Here is a tiny trained network, its code and every weight. The questions are about switching its units off for an input and a target symbol, where a switched-off unit gives its printed mean instead of its output.

import numpy as np


def w(rows, s, z=0):
    codes = np.array(rows[::2]) - 128.0
    scale = np.full(codes.shape[1], s)
    scale[-1] = z or s
    return codes * scale


def f(y):
    return y / 2 * (1 + np.tanh(0.7978845608 * (y + 0.044715 * y**3)))


def softmax(a):
    e = np.exp(a - a.max(-1, keepdims=True))
    return e / e.sum(-1, keepdims=True)


def log_softmax(a):
    a = a - a.max(-1, keepdims=True)
    return a - np.log(np.exp(a).sum(-1, keepdims=True))


def net(x, mask):
    ids = ['ΣΦβδεηλμξπτψ'.index(c) for c in x.split()]
    T = len(ids)
    res = E[ids] + P[:T]
    u = 0
    for l in range(3):
        q, k, v = (res @ M[l].T for M in (Q, K, V))
        z = softmax(np.where(np.tri(T) > 0, q @ k.T / 2**0.5, -1e9)) @ v
        res = res + np.where(mask[u], z, O[l][:, -1]) @ O[l][:, :-1]
        u += 1
        y = f(res @ A[l][:, :-1].T + A[l][:, -1])
        res = res + np.where(mask[u : u + 4], y, B[l][:, -1]) @ B[l][:, :-1]
        u += 4
    return log_softmax(res[-1] @ U[:, :-1].T + U[:, -1])


Q, K, V, O, A, B = {}, {}, {}, {}, {}, {}
E = w([
[53,92,208,132,104,5,171,186,160],'Σ',
[87,99,131,87,131,135,101,180,180],'Φ',
[112,120,133,98,138,126,75,177,169],'β',
[132,106,177,79,132,94,100,191,144],'δ',
[96,126,149,157,200,91,112,85,78],'ε',
[111,18,182,94,254,73,142,158,124],'η',
[104,127,22,147,154,78,150,79,111],'λ',
[169,185,144,163,135,160,101,173,143],'μ',
[178,154,116,60,180,159,112,132,32],'ξ',
[129,96,140,3,101,176,113,162,16],'π',
[102,154,157,98,153,153,217,127,94],'τ',
[147,89,155,77,37,162,125,132,98],'ψ',
],0.019)
P = w([
[142,100,90,68,166,187,112,96,247],'0',
[155,110,150,93,146,105,127,120,142],'1',
[119,110,134,119,130,128,119,135,109],'2',
[72,127,123,139,105,138,115,153,80],'3',
[44,142,112,139,97,118,107,166,48],'4',
[2,172,99,130,93,105,95,177,24],'5',
],0.0076)
Q[0] = w([
[95,99,127,191,180,83,3,84,158],'0.h0',
[153,92,104,91,134,80,104,137,93],'0.h0',
],0.017)
K[0] = w([
[116,85,57,167,171,79,6,177,104],'0.h0',
[77,129,126,54,113,91,113,88,131],'0.h0',
],0.014)
V[0] = w([
[2,106,100,86,93,121,103,166,21],'0.h0',
[100,61,94,131,184,133,185,168,136],'0.h0',
],0.009)
O[0] = w([
[234,183,217,147,130,154,69,49,152,148],'0.h0',
[182,82,134,144,4,50,69,153,143,252],'0.h0',
],0.0034,0.0019)
A[0] = w([
[237,199,151,157,140,163,113,57,254,16],'0.n0',
[163,156,72,123,129,109,130,113,120,8],'0.n1',
[179,151,149,233,180,91,165,105,174,197],'0.n2',
[207,122,164,152,78,150,67,88,155,228],'0.n3',
],0.016,0.0013)
B[0] = w([
[50,97,146,106,43,8,166,173,112,194],'0.n0',
[189,135,137,164,137,173,92,109,104,141],'0.n1',
[112,127,41,100,143,186,107,165,147,253],'0.n2',
[81,117,70,93,78,92,127,170,111,152],'0.n3',
],0.013,0.0021)
Q[1] = w([
[198,105,108,71,185,157,85,42,77],'1.h0',
[175,6,217,87,77,111,108,106,249],'1.h0',
],0.021)
K[1] = w([
[97,117,109,115,101,145,230,72,58],'1.h0',
[144,2,120,74,205,76,125,128,195],'1.h0',
],0.024)
V[1] = w([
[84,127,134,156,135,103,5,94,58],'1.h0',
[143,95,143,99,73,158,144,88,88],'1.h0',
],0.014)
O[1] = w([
[105,61,53,73,167,208,156,155,213,87],'1.h0',
[250,156,98,148,163,131,200,213,4,3],'1.h0',
],0.0043,0.0042)
A[1] = w([
[133,115,126,166,161,113,30,86,61,95],'1.n0',
[182,190,123,231,118,144,91,82,103,4],'1.n1',
[117,104,110,89,27,154,163,81,118,5],'1.n2',
[100,138,174,126,149,164,131,9,137,76],'1.n3',
],0.016,0.0025)
B[1] = w([
[155,125,195,148,4,198,62,73,110,252],'1.n0',
[112,62,133,179,152,25,240,170,195,237],'1.n1',
[117,51,159,193,116,44,131,127,1,176],'1.n2',
[55,164,84,143,210,52,133,97,99,173],'1.n3',
],0.0099,0.0044)
Q[2] = w([
[20,150,223,56,190,89,120,217,243],'2.h0',
[161,54,192,169,116,167,3,153,151],'2.h0',
],0.019)
K[2] = w([
[130,185,144,135,110,111,63,183,252],'2.h0',
[91,202,130,108,106,149,126,166,46],'2.h0',
],0.029)
V[2] = w([
[183,235,123,55,63,142,190,98,155],'2.h0',
[34,84,114,47,162,221,254,151,63],'2.h0',
],0.007)
O[2] = w([
[190,106,136,67,173,11,1,49,203,1],'2.h0',
[105,138,111,86,172,114,123,204,10,95],'2.h0',
],0.0045,0.0058)
A[2] = w([
[169,209,154,148,223,151,144,163,152,173],'2.n0',
[183,105,116,68,243,202,168,145,179,86],'2.n1',
[118,121,124,126,96,77,160,157,140,8],'2.n2',
[185,180,109,129,253,186,118,169,180,186],'2.n3',
],0.019,0.0015)
B[2] = w([
[203,186,131,100,2,30,76,90,63,222],'2.n0',
[66,210,52,1,110,175,160,139,161,181],'2.n1',
[148,136,86,38,172,173,97,104,163,244],'2.n2',
[139,47,217,252,229,145,113,146,110,215],'2.n3',
],0.0088,0.011)
U = w([
[157,185,83,108,97,89,198,82,101,147],'Σ',
[123,144,108,129,97,146,189,122,125,64],'Φ',
[132,131,97,125,99,138,158,129,112,28],'β',
[123,132,104,118,94,133,164,124,120,33],'δ',
[78,126,77,150,194,129,200,52,94,134],'ε',
[50,148,86,65,2,118,132,243,221,241],'η',
[162,102,4,179,83,154,197,89,142,181],'λ',
[75,163,82,137,59,175,100,50,105,1],'μ',
[210,168,79,91,138,239,117,78,90,63],'ξ',
[144,98,69,118,108,154,153,144,58,40],'π',
[126,75,251,162,80,113,120,233,121,207],'τ',
[110,181,138,140,69,191,226,159,111,51],'ψ',
],0.0055,0.0056)

Each question gives the input, a string of symbols that net reads in full, and the target symbol t.
The units are the heads (2 rows each of Q, K, V and O) and the neurons (one row each of A and B). Each row of codes is followed by its name. A weight is (code - 128) times the scale printed after its matrix; where a second scale follows, it is the last column's (O, A, B and U).
mask holds one flag per unit, layer by layer, with each layer's heads first. A switched-off unit (its flag False) gives its mean, the last column of its rows in O or B, instead of its output. The means were averaged over made-up inputs and are rounded, as every weight is.
A unit's drop is (log p(t) with every unit on - log p(t) with that unit switched off) / (log p(t) with every unit on - log p(t) with every unit switched off).
The circuit of an input: a set's keep is (log p(t) with only the set's units on - log p(t) with every unit switched off) / (log p(t) with every unit on - log p(t) with every unit switched off). Starting from the 12 units with the biggest drops (on a tie, the unit counted first), units are removed one at a time, each time the one whose removal leaves the highest keep (on an exact tie, the one counted first), for as long as the keep stays at least 0.8.
units of the circuit, in order: the units of the circuit, biggest drop first
most important unit: the unit with the biggest drop
k most important neurons: the k neurons with the biggest drops, biggest first
top k neurons in layer l: the k neurons of layer l with the biggest drops, biggest first
input β ξ ε, target ξ: units of the circuit, in order : [1.h0, 1.n1, 1.n0]
input μ τ μ η τ, target ε: units of the circuit, in order : [1.n3, 1.h0, 2.n0, 0.n2]
input τ ε τ η μ, target η: 3 most important neurons : [0.n0, 2.n3, 0.n3]
input ψ λ ε, target ψ: most important unit : 1.n2
input μ μ ε, target μ: 2 most important neurons : [1.n0, 0.n2]
input η μ Σ ξ λ, target λ: 2 most important neurons : [1.n1, 0.n1]
input η τ ξ τ, target η: 3 most important neurons : [0.n1, 2.n1, 1.n0]
input ψ τ τ λ π π, target π: units of the circuit, in order : [1.h0, 2.h0]
input δ η ε, target η: 2 most important neurons : [2.n1, 0.n2]
input ψ η ψ ξ, target ψ: units of the circuit, in order : [1.n2, 0.n3, 2.h0]
input μ μ δ μ, target τ: 2 most important neurons : [2.n3, 2.n2]
input β μ μ λ, target λ: units of the circuit, in order : [0.n1, 0.h0, 1.n1, 2.h0]
input μ δ τ ξ, target τ: units of the circuit, in order : [1.n0, 1.n1, 1.h0, 0.n1]
input η μ μ λ Φ τ, target Σ: most important unit : 0.h0
input η μ τ μ π, target τ: 4 most important neurons : [1.n2, 2.n2, 1.n0, 2.n1]
input μ μ π μ ξ, target π: 3 most important neurons : [0.n3, 1.n2, 0.n0]
input π β μ μ τ, target Σ: 2 most important neurons : [0.n0, 2.n0]
input τ μ ε, target τ: 3 most important neurons : [1.n0, 1.n1, 0.n2]
input ξ τ μ τ, target ε: top 3 neurons in layer 1 : [1.n3, 1.n2, 1.n0]
input η ξ ε μ ψ, target π: most important unit : 1.n2
